Below is a small trained network, with its code and all its weights. Each question gives an input and a target symbol and asks what happens when units are switched off, that is, made to give their printed mean instead of their output.

import numpy as np


def w(rows, s, z=0):
    codes = np.array(rows[::2]) - 128.0
    scale = np.full(codes.shape[1], s)
    scale[-1] = z or s
    return codes * scale


def f(y):
    return y / 2 * (1 + np.tanh(0.7978845608 * (y + 0.044715 * y**3)))


def softmax(a):
    e = np.exp(a - a.max(-1, keepdims=True))
    return e / e.sum(-1, keepdims=True)


def log_softmax(a):
    a = a - a.max(-1, keepdims=True)
    return a - np.log(np.exp(a).sum(-1, keepdims=True))


def net(x, mask):
    ids = ['ζηλμξπτψω'.index(c) for c in x.split()]
    T = len(ids)
    res = E[ids] + P[:T]
    u = 0
    for l in range(2):
        r = res
        for j in range(3):
            rows = slice(2 * j, 2 * j + 2)
            q, k, v = (r @ M[l][rows].T for M in (Q, K, V))
            z = softmax(np.where(np.tri(T) > 0, q @ k.T / 2**0.5, -1e9)) @ v
            o = O[l][rows]
            res = res + np.where(mask[u + j], z, o[:, -1]) @ o[:, :-1]
        u += 3
        y = f(res @ A[l][:, :-1].T + A[l][:, -1])
        res = res + np.where(mask[u : u + 12], y, B[l][:, -1]) @ B[l][:, :-1]
        u += 12
    return log_softmax(res[-1] @ U[:, :-1].T + U[:, -1])


Q, K, V, O, A, B = {}, {}, {}, {}, {}, {}
E = w([
[115,229,120,66,168,238],'ζ',
[105,93,55,68,50,134],'η',
[147,243,172,198,142,67],'λ',
[122,81,157,249,157,64],'μ',
[199,126,133,254,234,199],'ξ',
[72,66,130,139,151,101],'π',
[236,225,76,173,136,166],'τ',
[54,123,206,102,56,195],'ψ',
[185,95,200,75,178,129],'ω',
],0.011)
P = w([
[132,124,168,116,92,89],'0',
[95,157,109,124,103,206],'1',
[104,100,47,140,205,106],'2',
[252,61,154,202,3,94],'3',
[91,173,80,125,97,219],'4',
[91,115,95,124,197,89],'5',
],0.012)
Q[0] = w([
[124,152,118,164,129,194],'L0H1',
[193,188,165,207,122,94],'L0H1',
[176,37,92,198,120,74],'L0H2',
[106,106,251,102,115,162],'L0H2',
[99,158,101,2,202,120],'L0H3',
[204,52,128,110,136,139],'L0H3',
],0.0068)
K[0] = w([
[103,123,142,182,114,123],'L0H1',
[177,149,74,149,162,131],'L0H1',
[72,81,167,238,143,124],'L0H2',
[120,99,113,178,1,153],'L0H2',
[108,123,140,145,4,165],'L0H3',
[111,160,43,116,118,132],'L0H3',
],0.0087)
V[0] = w([
[91,142,73,128,165,115],'L0H1',
[140,119,114,113,25,172],'L0H1',
[88,117,90,128,89,103],'L0H2',
[171,135,149,126,3,136],'L0H2',
[126,108,207,156,122,17],'L0H3',
[72,102,70,156,87,178],'L0H3',
],0.0064)
O[0] = w([
[54,155,107,45,213,80,9],'L0H1',
[37,111,206,158,150,108,129],'L0H1',
[91,43,153,114,82,204,53],'L0H2',
[125,111,49,64,4,210,186],'L0H2',
[87,199,251,141,107,74,220],'L0H3',
[157,97,37,83,121,149,33],'L0H3',
],0.0046,0.0013)
A[0] = w([
[137,216,109,160,128,82,166],'L0N1',
[143,128,123,74,169,187,192],'L0N2',
[147,194,137,163,160,231,97],'L0N3',
[150,177,47,84,117,109,91],'L0N4',
[126,102,152,128,141,3,166],'L0N5',
[87,146,124,55,63,142,2],'L0N6',
[131,140,121,51,177,92,113],'L0N7',
[192,145,173,124,106,110,152],'L0N8',
[144,104,101,118,60,80,135],'L0N9',
[112,110,155,133,80,133,170],'L0N10',
[131,176,158,131,38,106,98],'L0N11',
[66,88,102,158,163,111,176],'L0N12',
],0.012,0.0053)
B[0] = w([
[182,144,105,121,128,197,182],'L0N1',
[161,114,132,55,102,54,220],'L0N2',
[145,149,255,136,163,80,205],'L0N3',
[187,141,121,172,118,134,130],'L0N4',
[155,84,187,138,161,186,253],'L0N5',
[149,126,119,136,212,38,143],'L0N6',
[184,53,93,84,170,113,165],'L0N7',
[144,69,117,162,64,109,227],'L0N8',
[192,177,144,134,156,83,178],'L0N9',
[118,144,89,134,136,74,196],'L0N10',
[83,79,172,165,165,144,203],'L0N11',
[81,177,115,190,129,133,200],'L0N12',
],0.0093,0.0054)
Q[1] = w([
[74,83,33,44,131,171],'L1H1',
[160,3,128,126,104,60],'L1H1',
[122,124,111,219,26,52],'L1H2',
[203,100,130,210,132,178],'L1H2',
[57,234,105,86,136,212],'L1H3',
[103,147,129,240,57,119],'L1H3',
],0.0064)
K[1] = w([
[117,74,179,116,62,97],'L1H1',
[108,63,113,89,129,163],'L1H1',
[177,79,101,106,197,97],'L1H2',
[160,127,145,158,146,181],'L1H2',
[106,191,193,92,54,136],'L1H3',
[95,168,94,254,140,202],'L1H3',
],0.0088)
V[1] = w([
[196,42,190,136,91,130],'L1H1',
[186,184,129,225,18,52],'L1H1',
[125,196,92,83,216,145],'L1H2',
[97,167,84,174,188,252],'L1H2',
[87,111,217,154,161,15],'L1H3',
[96,253,95,176,250,129],'L1H3',
],0.0061)
O[1] = w([
[131,56,115,110,78,220,254],'L1H1',
[149,105,2,192,165,202,118],'L1H1',
[178,119,161,133,87,227,50],'L1H2',
[144,84,147,109,133,215,61],'L1H2',
[156,172,169,22,167,96,237],'L1H3',
[90,116,117,147,210,218,85],'L1H3',
],0.0072,0.0067)
A[1] = w([
[88,203,171,81,194,164,62],'L1N1',
[141,113,237,196,192,162,124],'L1N2',
[28,154,133,45,77,157,189],'L1N3',
[153,152,150,74,218,45,114],'L1N4',
[127,237,129,37,136,99,103],'L1N5',
[192,58,148,75,54,164,124],'L1N6',
[168,172,112,141,187,137,72],'L1N7',
[118,80,56,163,233,173,130],'L1N8',
[80,151,88,149,100,25,113],'L1N9',
[105,170,195,185,69,205,134],'L1N10',
[96,177,2,153,151,139,254],'L1N11',
[141,69,143,225,86,77,126],'L1N12',
],0.0086,0.008)
B[1] = w([
[92,68,121,190,147,128,158],'L1N1',
[166,91,96,49,87,125,238],'L1N2',
[201,128,71,254,62,120,174],'L1N3',
[122,102,156,213,118,89,254],'L1N4',
[123,153,19,79,200,183,187],'L1N5',
[55,219,114,164,116,171,251],'L1N6',
[98,100,129,145,147,180,143],'L1N7',
[130,218,178,145,85,134,195],'L1N8',
[159,105,173,158,200,249,169],'L1N9',
[50,53,163,137,157,162,166],'L1N10',
[69,89,114,65,76,76,187],'L1N11',
[59,150,78,87,199,134,208],'L1N12',
],0.0087,0.0096)
U = w([
[176,135,147,91,112,178,195],'ζ',
[111,102,87,201,75,150,95],'η',
[129,75,83,1,118,113,114],'λ',
[124,134,165,221,134,129,70],'μ',
[162,56,180,94,98,64,175],'ξ',
[104,123,76,103,199,130,76],'π',
[75,66,144,131,143,178,2],'τ',
[45,201,185,83,142,121,174],'ψ',
[190,242,119,145,105,109,213],'ω',
],0.0097,0.005)

Each question gives the input, a string of symbols that net reads in full, and the target symbol t.
The units are the heads (2 rows each of Q, K, V and O) and the neurons (one row each of A and B). Each row of codes is followed by its name. A weight is (code - 128) times the scale printed after its matrix; where a second scale follows, it is the last column's (O, A, B and U).
mask holds one flag per unit, layer by layer, with each layer's heads first. A switched-off unit (its flag False) gives its mean, the last column of its rows in O or B, instead of its output. The means were averaged over made-up inputs and are rounded, as every weight is.
A unit's drop is (log p(t) with every unit on - log p(t) with that unit switched off) / (log p(t) with every unit on - log p(t) with every unit switched off).
The circuit of an input: a set's keep is (log p(t) with only the set's units on - log p(t) with every unit switched off) / (log p(t) with every unit on - log p(t) with every unit switched off). Starting from the 12 units with the biggest drops (on a tie, the unit counted first), units are removed one at a time, each time the one whose removal leaves the highest keep (on an exact tie, the one counted first), for as long as the keep stays at least 0.8.
units of the circuit, in order: the units of the circuit, biggest drop first
most important unit: the unit with the biggest drop
top k neurons: the k neurons with the biggest drops, biggest first
top k neurons in layer l: the k neurons of layer l with the biggest drops, biggest first
heads that matter: for each layer, one digit per head in row order, 1 if its drop is at least 0.15 and else 0, layers parted by /
input ω ω μ ζ π, target η: units of the circuit, in order -> L1N3, L0N9, L0N5
input ψ η ζ π μ, target ψ: top 4 neurons in layer 1 -> L1N8, L1N11, L1N4, L1N3
input η ω η μ, target π: most important unit -> L1N12
input π ψ τ ω, target η: units of the circuit, in order -> L0N8, L1N6
input ω π ω ψ, target ψ: units of the circuit, in order -> L1N12, L1H1, L1N6
input ζ ω λ ω ξ, target ξ: units of the circuit, in order -> L0N3, L1N2
input ψ ω π, target ψ: units of the circuit, in order -> L1N8, L0N12, L1H3
input λ ψ ω ω η, target λ: units of the circuit, in order -> L1N11, L1H1, L1N4
input η μ ψ π, target μ: units of the circuit, in order -> L0N9, L1H2, L1N9, L1N2
input π π ξ, target μ: units of the circuit, in order -> L1N4, L0N3
input τ ξ ω ω, target ψ: units of the circuit, in order -> L1N6, L1N12, L1H1, L0N8
input ζ ω π, target ψ: units of the circuit, in order -> L0N12, L1N8, L1H3
input ω λ ω, target ζ: top 2 neurons in layer 1 -> L1N12, L1N11
input ξ ω ψ π, target μ: heads that matter -> 000 / 111
input ψ π τ π ω ζ, target π: most important unit -> L1N5
input ξ λ ω η, target ψ: heads that matter -> 000 / 100
input ξ π ξ η, target ζ: top 2 neurons in layer 1 -> L1N2, L1N4
input ω ω λ ψ, target τ: top 2 neurons -> L0N1, L0N11
input ω η μ, target τ: top 3 neurons in layer 1 -> L1N2, L1N1, L1N10
input ω π ψ η, target μ: most important unit -> L0N9
input ω ψ μ, target τ: top 2 neurons in layer 0 -> L0N5, L0N12
input π π ω λ, target ψ: top 3 neurons -> L1N12, L0N8, L1N6
input ω ω λ ω, target τ: heads that matter -> 010 / 011
input ψ ω π ξ τ, target ζ: top 4 neurons in layer 0 -> L0N3, L0N1, L0N4, L0N10
input ψ ω ω, target ξ: heads that matter -> 000 / 000
